[[132 119 128 111]
 [120 127 142 135]
 [118 135 140 149]] ⇒ 128

[[126 142 137 129 158]
 [109 133 131 109 116]
 [128 121 116 134 135]] ⇒ 137

[[147 147 113 140 121 104]
 [128 135 137 135 121 117]
 [134 127 132 130 100 140]] ⇒ 113

[[125 125 141 137]
 [116 149 119 126]
 [129 126 133 128]] ⇒ 141

[[131 126 136 145]
 [142 133 114 120]
 [127 137 120 105]] ⇒ 136

[[140 119 145 118 124 137 137]
 [135 130 110 150 129 121 104]
 [139 152 115 141 131 142 135]] ⇒ 145
---
[[133 137 125 121]
 [113 102 136 148]
 [111  99 137 150]] => 121

[[113 127 129 126]
 [115 112 124 103]
 [120 107 123 117]] => 126

[[108 131 130 125]
 [109 133 130 126]
 [138 104 136 127]] => 125

[[103 108 111 153]
 [135 138 112 146]
 [144 137 143 149]] => 153

[[117 116 119 134]
 [130 123 113 134]
 [103 121 100 123]] => 134

[[142 115 123 128]
 [156 131 115 151]
 [135 129 121 128]] => 128
---
115	103	114	123	139 value 139
109	116	147	103	142	122 value 122
138	146	134	149	152	151 value 151
110	126	140	136	158	137	107 value 107
123	116	137	115	101	156	116 value 116
145	153	99	139	155	148 value 148
153	108	136	152 value 152
150	143	147	110	157 value 157
154	123	148	125 value 125
---
[126, 130, 103, 144, 103] ==> 103, 144
[117, 105, 103, 122, 128, 135, 139] ==> 122, 139
[122, 126, 127, 126, 151] ==> 127, 151
[[112, 121, 155, 145, 152], [140, 128, 127, 140, 123], [150, 131, 117, 138, 114]] ==> 127, 155
[[119, 129, 135, 152, 129, 131, 125], [123, 130, 137, 151, 130, 127, 124], [127, 131, 116, 124, 135, 127, 136]] ==> 151, 152
[[99, 139, 134, 136, 144], [136, 125, 119, 130, 139], [144, 129, 110, 137, 149]] ==> 119, 149
[112, 156, 117, 106, 108] ==> 117, 156
---
[105 124 115 123 130 108 134] --> 123
[133 155 129 129 129 121 127] --> 129
[131 133 148 103 102 119 116] --> 103
[128 130 128 132 151 119 125] --> 132
[119 137 146 138 118 154 149] --> 138
[130 139 126 124 123 105 154] --> 124
---
[128 131 151 130 127]: 130

[[129 131 135 138 126 118 129]
 [111 125 113 131 111 115 150]]: 115

[[109 138 113 110 139]
 [104 125 137 148 144]]: 148

[[120 110 139 138 127 132 104]
 [129 112 135 126 122 140 142]]: 140

[157 137 119 156 144 124 142]: 124

[110 104 130 152 114 102 131]: 102

[156 127 130 134 123 125]: 123
---
121  126  116  115  112
130  123  119  157  108
result: 115

139  146  140  149  153  138  147 result: 138

101  101  104  148  121  135 result: 121

120  124  129  157  150 result: 157

 98  113  123  113  137  112  133 result: 112

131  132  144  151  130  111
152  138  141  143  133  129
result: 130
---
113	125	111	105	127	136
128	129	129	123	128	126
128	129	129	125	128	127
gives 128

147	106	132	123
121	104	113	123
109	115	109	123
gives 113

123	123	120	143
132	139	133	104
134	146	128	139
gives 133

117	129	138	100	138	111
147	107	102	128	134	130
140	117	129	130	146	131
gives 134

139	122	129	154	132
113	126	130	111	115
115	134	131	131	122
gives 111

103	130	129	124
127	128	128	128
126	126	129	129
gives 128

129	131	144	141	128	131	120
125	121	131	118	126	121	142
130	131	141	132	122	136	107
gives 121

130	138	151	121	135	130
128	127	127	127	126	128
130	135	146	124	135	129
gives 126

102	150	138	136	127
129	123	136	136	113
136	120	125	131	117
gives 136

119	127	123	126	125	124
99	118	112	126	131	132
124	131	136	124	128	132
gives 131
---
[[145 129 109 144]
 [123 133 129 127]
 [155 134 137 137]] Answer: 137

[[103 150 153 126]
 [138 124 104 126]
 [152  99 101 134]] Answer: 134

[[141 136 130 141 115]
 [145 126 153 111 137]
 [128 140 132 132 129]] Answer: 129

[[133 142 121 131 132 132 124]
 [140 113 117 157 154 120 147]
 [123 116 154 109 114 135 130]] Answer: 130

[[129 131 136 110 102 126]
 [117 111 140 134 105 145]
 [124 115 131 114 142 115]] Answer: 115

[[138 119 150 149]
 [117 122 133 144]
 [114 124 129 144]] Answer: 144

[[133 144 120 133 119 152]
 [138 121 141 133 140 141]
 [134 138 130 119 121 124]] Answer: 124

[[117 141 105 107 122]
 [128 114 131 142 140]
 [124 130 115 120 120]] Answer: 120

[[111 117 139 122 153 138]
 [123 118 127 119 143 141]
 [124 129 142 120 126 128]] Answer: 128

[[129 133 139 122 133 118 128]
 [124 136 144 121 125 122 145]
 [147 133 116 132 107 137 120]] Answer: 120
---
[[130 121 130 128]
 [144 120 115 113]
 [116 154 137 137]] out 154, 144

[[147 104 128 111]
 [120 107 133 155]
 [154 148 127 119]] out 155, 154

[128 136 122 126 100 125 143] out 143, 136

[131 123 105 142 128 138 115] out 142, 138

[[122 107 118 122 113 122]
 [133 134 154 120 114 120]] out 154, 134

[132 122 118 141 125 151 103] out 151, 141

[148 125 128  99 143 153] out 153, 148
---
[[140 120 101 104 116]
 [113 142 121 143 130]] out 142

[[115 126 141 117 106]
 [140 125 113 140 140]
 [124 126 131 125 119]] out 126

[149 112 111 156 109] out 112

[[128 142 118 138 155]
 [117 123 152 127 154]] out 123

[141 129 117  99 124] out 129

[[154 120 131 117 133]
 [122 127 116 136 151]
 [154 137 139 143 128]] out 137

[127 147 156 128 132] out 147
---
[[150 107 146 132 124 128]
 [134 103 135 113 113 118]] 150, 103

[110 113 135 101 138 111 136] 138, 101

[152 121 133 157] 157, 121

[[140 123 138 147 140 114 115]
 [138 126 140 137 139 152 147]] 152, 114

[129 136 143 138 153 132] 153, 129

[[113 158 128 103 130]
 [116 137 140 118 123]] 158, 103

[[135 144 135 113]
 [127 150 128 117]] 150, 113

[102 127 147 140  98 120] 147, 98

[146 122 155 109 112] 155, 109
---
[125 101 115 129] yields 115
[153 136 113 128 136 150] yields 113
[126 128 152 134 123 149 130] yields 152
[109 144 131 149] yields 131
[108 138 115 133 153 131] yields 115
[118 141 148 156 123 119] yields 148
---
[[130 136 129 118 113]
 [112 117 151 135 109]
 [122 141 116 146 116]] Answer: 136

[121 117 120 125 140 111 158] Answer: 117

[115 116 108 125 121 102] Answer: 116

[137 127 122 150] Answer: 127

[124 128 139 134 150 139] Answer: 128

[[131 140 156 103 146 148]
 [152 145 113 135 118 110]
 [146 136 150 134 123 126]] Answer: 140
